Below are the code and all the weights of a small trained network. Each question names an input and a target symbol and asks about switching units off, where a switched-off unit gives its printed mean instead of its output.

import numpy as np


def w(rows, s, z=0):
    codes = np.array(rows[::2]) - 128.0
    scale = np.full(codes.shape[1], s)
    scale[-1] = z or s
    return codes * scale


def f(y):
    return y / 2 * (1 + np.tanh(0.7978845608 * (y + 0.044715 * y**3)))


def softmax(a):
    e = np.exp(a - a.max(-1, keepdims=True))
    return e / e.sum(-1, keepdims=True)


def log_softmax(a):
    a = a - a.max(-1, keepdims=True)
    return a - np.log(np.exp(a).sum(-1, keepdims=True))


def net(x, mask):
    ids = ['αβγεζηθλμξπστφψω'.index(c) for c in x.split()]
    T = len(ids)
    res = E[ids] + P[:T]
    r = res
    for j in range(2):
        rows = slice(3 * j, 3 * j + 3)
        q, k, v = (r @ M[0][rows].T for M in (Q, K, V))
        z = softmax(np.where(np.tri(T) > 0, q @ k.T / 3**0.5, -1e9)) @ v
        o = O[0][rows]
        res = res + np.where(mask[j], z, o[:, -1]) @ o[:, :-1]
    y = f(res @ A[0][:, :-1].T + A[0][:, -1])
    res = res + np.where(mask[2:10], y, B[0][:, -1]) @ B[0][:, :-1]
    return log_softmax(res[-1] @ U[:, :-1].T + U[:, -1])


Q, K, V, O, A, B = {}, {}, {}, {}, {}, {}
E = w([
[133,83,128,96,173,51,74,254,118,70],'α',
[142,151,91,198,177,141,138,69,172,80],'β',
[208,104,162,145,169,93,81,167,186,143],'γ',
[167,142,171,110,190,71,138,153,186,141],'ε',
[84,123,62,154,217,102,88,147,174,152],'ζ',
[191,139,160,95,116,139,107,235,113,109],'η',
[140,50,162,178,172,107,103,142,150,62],'θ',
[115,155,70,118,169,174,35,168,173,56],'λ',
[201,178,68,196,144,153,89,116,165,190],'μ',
[104,73,169,136,106,159,145,172,97,63],'ξ',
[120,177,169,121,160,97,174,139,101,32],'π',
[134,106,151,218,60,155,124,184,76,160],'σ',
[176,186,191,163,161,82,196,116,160,159],'τ',
[108,179,60,137,110,96,126,172,34,145],'φ',
[56,115,225,121,200,151,111,193,209,110],'ψ',
[74,198,157,132,119,152,150,192,106,136],'ω',
],0.017)
P = w([
[122,97,37,157,120,103,201,209,202,89],'0',
[138,105,73,192,164,141,212,190,175,105],'1',
[139,159,74,170,97,104,127,166,195,84],'2',
[138,112,107,176,183,146,179,169,126,101],'3',
[139,170,108,150,107,95,82,139,164,94],'4',
[126,119,135,157,194,153,152,133,87,112],'5',
[137,179,138,122,106,84,40,112,127,105],'6',
[123,115,167,133,205,141,117,110,47,125],'7',
[134,183,157,100,118,85,2,80,99,119],'8',
[127,126,197,117,221,147,87,91,22,133],'9',
],0.0098)
Q[0] = w([
[138,136,141,178,145,134,97,144,116,113],'H0',
[104,118,103,106,113,159,125,132,132,165],'H0',
[115,108,152,119,102,139,139,130,134,138],'H0',
[150,85,69,90,119,149,151,112,141,141],'H1',
[127,64,70,56,132,166,207,116,153,128],'H1',
[93,145,114,102,5,57,84,107,222,94],'H1',
],0.025)
K[0] = w([
[99,164,186,108,145,135,99,76,86,165],'H0',
[147,126,116,152,121,100,174,152,161,98],'H0',
[139,145,99,144,149,113,142,148,144,123],'H0',
[112,161,113,156,112,101,166,183,183,113],'H1',
[126,113,71,167,39,99,178,186,220,93],'H1',
[163,117,107,193,252,210,196,209,81,123],'H1',
],0.022)
V[0] = w([
[140,78,163,147,176,45,142,40,177,95],'H0',
[132,187,27,116,253,116,91,141,168,170],'H0',
[36,105,187,161,148,156,87,153,215,191],'H0',
[199,63,145,190,142,161,90,74,154,83],'H1',
[184,116,173,108,53,113,160,171,178,193],'H1',
[148,92,122,76,116,105,55,129,138,101],'H1',
],0.013)
O[0] = w([
[12,165,162,219,97,48,120,147,142,60,50],'H0',
[81,108,130,50,40,37,37,6,112,126,255],'H0',
[2,171,178,34,108,197,132,159,110,164,205],'H0',
[139,81,160,119,116,46,170,183,182,189,126],'H1',
[132,188,179,108,121,90,13,101,89,147,80],'H1',
[138,156,66,127,41,90,109,156,231,114,125],'H1',
],0.0071,0.0069)
A[0] = w([
[120,83,86,88,85,115,203,140,211,109,33],'N0',
[122,163,127,119,143,34,143,165,156,148,87],'N1',
[161,199,149,204,63,133,184,83,125,181,132],'N2',
[129,158,60,164,173,89,51,169,113,176,79],'N3',
[90,9,173,140,129,213,23,103,236,126,134],'N4',
[149,152,142,24,217,77,202,123,129,99,34],'N5',
[159,214,214,192,59,150,254,27,148,186,11],'N6',
[88,198,174,142,114,190,107,133,176,148,3],'N7',
],0.0085,0.0058)
B[0] = w([
[148,129,103,127,158,127,121,146,10,111,211],'N0',
[115,140,146,177,106,220,74,62,123,150,231],'N1',
[167,147,200,187,152,115,45,177,124,97,165],'N2',
[164,105,97,149,168,123,165,180,96,108,197],'N3',
[172,97,114,137,106,131,169,169,154,145,255],'N4',
[101,105,162,124,147,119,87,133,126,149,192],'N5',
[99,73,35,41,162,207,93,152,90,102,154],'N6',
[190,189,95,212,170,106,131,93,124,130,183],'N7',
],0.012,0.0057)
U = w([
[107,103,168,112,147,66,27,185,100,87,140],'α',
[166,103,139,159,161,116,159,31,137,66,164],'β',
[177,76,175,127,74,96,77,120,179,209,128],'γ',
[112,72,185,74,126,71,118,63,149,222,175],'ε',
[42,9,83,174,171,100,135,114,134,218,115],'ζ',
[197,171,190,18,140,137,160,143,92,172,178],'η',
[124,26,180,145,131,128,180,132,183,62,174],'θ',
[166,166,95,93,62,142,90,179,176,58,136],'λ',
[243,154,127,136,149,71,88,80,111,171,106],'μ',
[102,67,145,70,56,138,188,122,119,84,205],'ξ',
[132,157,221,127,175,40,135,95,33,68,89],'π',
[140,82,162,204,23,177,101,160,55,211,26],'σ',
[124,123,168,98,152,199,50,74,104,109,42],'τ',
[125,160,55,128,79,77,126,163,2,145,3],'φ',
[162,122,184,147,151,137,156,187,173,160,135],'ψ',
[69,222,155,69,96,128,169,159,90,183,183],'ω',
],0.0067,0.0071)

Each question gives the input, a string of symbols that net reads in full, and the target symbol t.
The units are the heads (3 rows each of Q, K, V and O) and the neurons (one row each of A and B). Each row of codes is followed by its name. A weight is (code - 128) times the scale printed after its matrix; where a second scale follows, it is the last column's (O, A, B and U).
mask holds one flag per unit, heads first, then neurons. A switched-off unit (its flag False) gives its mean, the last column of its rows in O or B, instead of its output. The means were averaged over made-up inputs and are rounded, as every weight is.
A unit's drop is (log p(t) with every unit on - log p(t) with that unit switched off) / (log p(t) with every unit on - log p(t) with every unit switched off).
The circuit of an input: a set's keep is (log p(t) with only the set's units on - log p(t) with every unit switched off) / (log p(t) with every unit on - log p(t) with every unit switched off). Starting from all 10 units, units are removed one at a time, each time the one whose removal leaves the highest keep (on an exact tie, the one counted first), for as long as the keep stays at least 0.8.
circuit, biggest first: the units of the circuit, biggest drop first
most important unit: the unit with the biggest drop
k most important neurons: the k neurons with the biggest drops, biggest first
heads that matter: for each layer, one digit per head in row order, 1 if its drop is at least 0.15 and else 0, layers parted by /
input π α ζ τ θ μ, target σ: circuit, biggest first => [H1 N1 N0 H0]
input μ μ σ γ, target ψ: most important neuron => [N0]
input τ α τ ε τ μ γ, target ε: circuit, biggest first => [H1 H0]
input λ θ φ φ π θ α σ λ, target ψ: heads that matter => 10
input γ β α ω α σ τ τ, target α: 2 most important neurons => [N6 N2]
input π α α α λ γ τ λ π ξ, target θ: circuit, biggest first => [H0 H1]
input α π ξ η α α τ η σ, target α: circuit, biggest first => [N2 N1 H1]
input α μ α, target ε: circuit, biggest first => [H0 H1 N0]
input ε ψ ω β α β α τ, target α: circuit, biggest first => [N2 H0 N6]
input μ φ η β, target μ: circuit, biggest first => [H0 H1]
input ω η ξ ξ α, target ψ: heads that matter => 10
input ω ψ α σ μ τ α π γ, target θ: circuit, biggest first => [H1 H0]
input ξ σ σ, target ψ: heads that matter => 10
input σ α ψ σ λ ξ θ τ ψ γ, target ω: circuit, biggest first => [H0]
input η σ ω ξ τ θ β μ φ ξ, target β: circuit, biggest first => [H0 H1]
input ψ λ ζ ε ζ ξ ψ, target ψ: circuit, biggest first => [N4 N7 H0]
input α μ τ ε, target π: heads that matter => 11
input μ ξ α ξ θ θ ζ, target ζ: heads that matter => 01
input α μ θ φ ζ, target β: heads that matter => 11
input μ π η α ψ σ, target ω: heads that matter => 10
input ω α β λ τ θ τ ξ, target π: most important unit => H1
